Below are the code and all the weights of a small trained network. Each question names an input and a class and asks about switching units off, where a switched-off unit gives its printed mean instead of its output.

import numpy as np


def w(rows, s, z=0):
    codes = np.array(rows[::2]) - 128.0
    scale = np.full(codes.shape[1], s)
    scale[-1] = z or s
    return codes * scale


def f(y):
    return y / 2 * (1 + np.tanh(0.7978845608 * (y + 0.044715 * y**3)))


def log_softmax(a):
    a = a - a.max(-1, keepdims=True)
    return a - np.log(np.exp(a).sum(-1, keepdims=True))


def net(x, mask):
    res = np.array(x, float).reshape(1, 5) / 4 @ E
    y = f(res @ A[0][:, :-1].T + A[0][:, -1])
    res = res + np.where(mask, y, B[0][:, -1]) @ B[0][:, :-1]
    return log_softmax(res[-1] @ U[:, :-1].T + U[:, -1])


A, B = {}, {}
E = w([
[127,128,129],'x0',
[224,36,230],'x1',
[127,128,128],'x2',
[35,143,206],'x3',
[189,254,177],'x4',
],0.01)
A[0] = w([
[35,87,179,65],'neuron 0',
[137,97,167,233],'neuron 1',
[84,191,104,74],'neuron 2',
[216,114,29,111],'neuron 3',
[47,132,203,83],'neuron 4',
[24,157,244,92],'neuron 5',
[120,203,96,150],'neuron 6',
[96,180,36,125],'neuron 7',
[90,55,125,210],'neuron 8',
[127,101,135,2],'neuron 9',
[182,122,65,63],'neuron 10',
[122,83,99,193],'neuron 11',
[164,86,167,41],'neuron 12',
[119,75,90,29],'neuron 13',
[108,191,78,114],'neuron 14',
[174,114,73,39],'neuron 15',
[175,127,80,89],'neuron 16',
[140,62,186,5],'neuron 17',
[160,119,176,213],'neuron 18',
[164,100,201,62],'neuron 19',
[78,40,100,9],'neuron 20',
[199,254,176,79],'neuron 21',
[57,208,79,145],'neuron 22',
[173,198,195,179],'neuron 23',
[99,152,83,90],'neuron 24',
[167,40,94,160],'neuron 25',
[27,141,57,164],'neuron 26',
[198,111,179,89],'neuron 27',
],0.012,0.0022)
B[0] = w([
[169,181,127,192],'neuron 0',
[119,109,122,180],'neuron 1',
[138,74,147,193],'neuron 2',
[198,184,183,213],'neuron 3',
[201,182,169,189],'neuron 4',
[206,237,191,222],'neuron 5',
[85,91,139,197],'neuron 6',
[114,59,185,232],'neuron 7',
[88,174,85,201],'neuron 8',
[119,123,119,132],'neuron 9',
[192,165,191,170],'neuron 10',
[111,190,94,171],'neuron 11',
[95,35,183,184],'neuron 12',
[112,202,84,166],'neuron 13',
[99,84,161,201],'neuron 14',
[173,210,193,160],'neuron 15',
[162,157,158,160],'neuron 16',
[99,96,159,199],'neuron 17',
[90,79,117,184],'neuron 18',
[95,65,167,201],'neuron 19',
[63,235,31,203],'neuron 20',
[57,211,1,236],'neuron 21',
[129,71,157,241],'neuron 22',
[58,143,71,209],'neuron 23',
[100,89,187,175],'neuron 24',
[116,115,80,213],'neuron 25',
[113,95,153,246],'neuron 26',
[112,43,135,204],'neuron 27',
],0.0084,0.011)
U = w([
[15,164,28,254],'0',
[51,10,197,15],'1',
[228,191,203,104],'2',
],0.011,0.0026)

Each question gives the input, the list of numbers given to net, and the class t.
The units are the neurons (one row each of A and B). Each row of codes is followed by its name. A weight is (code - 128) times the scale printed after its matrix; where a second scale follows, it is the last column's (A, B and U).
mask holds one flag per neuron, in row order. A switched-off neuron (its flag False) gives its mean, the last column of its row in B, instead of its output. The means were averaged over made-up inputs and are rounded, as every weight is.
A unit's drop is (log p(t) with every unit on - log p(t) with that unit switched off) / (log p(t) with every unit on - log p(t) with every unit switched off).
The circuit of an input: a set's keep is (log p(t) with only the set's units on - log p(t) with every unit switched off) / (log p(t) with every unit on - log p(t) with every unit switched off). Starting from the 12 units with the biggest drops (on a tie, the unit counted first), units are removed one at a time, each time the one whose removal leaves the highest keep (on an exact tie, the one counted first), for as long as the keep stays at least 0.8.
circuit, biggest first: the units of the circuit, biggest drop first
k most important neurons: the k neurons with the biggest drops, biggest first
drop of u: that unit's drop, to one decimal
input [3,5,-2,-8,-5], class 2: circuit, biggest first -> neuron 3
input [6,-6,8,-7,5], class 2: 2 most important neurons -> neuron 3; neuron 10
input [-4,7,5,3,6], class 1: 2 most important neurons -> neuron 19; neuron 27
input [6,0,-6,-2,-1], class 2: 2 most important neurons -> neuron 21; neuron 23
input [7,0,-3,7,5], class 2: 2 most important neurons -> neuron 5; neuron 4
input [-5,-3,3,-2,2], class 1: 2 most important neurons -> neuron 20; neuron 5
input [3,-7,3,8,2], class 2: 2 most important neurons -> neuron 5; neuron 4
input [5,7,6,-8,8], class 0: 2 most important neurons -> neuron 21; neuron 23
input [-3,-1,1,6,-6], class 0: 2 most important neurons -> neuron 20; neuron 8
input [-8,4,-8,6,-2], class 2: drop of neuron 5 -> 0.2
input [-3,0,-6,6,-5], class 2: drop of neuron 0 -> 0.1
input [5,8,-3,2,5], class 1: drop of neuron 8 -> 0.0
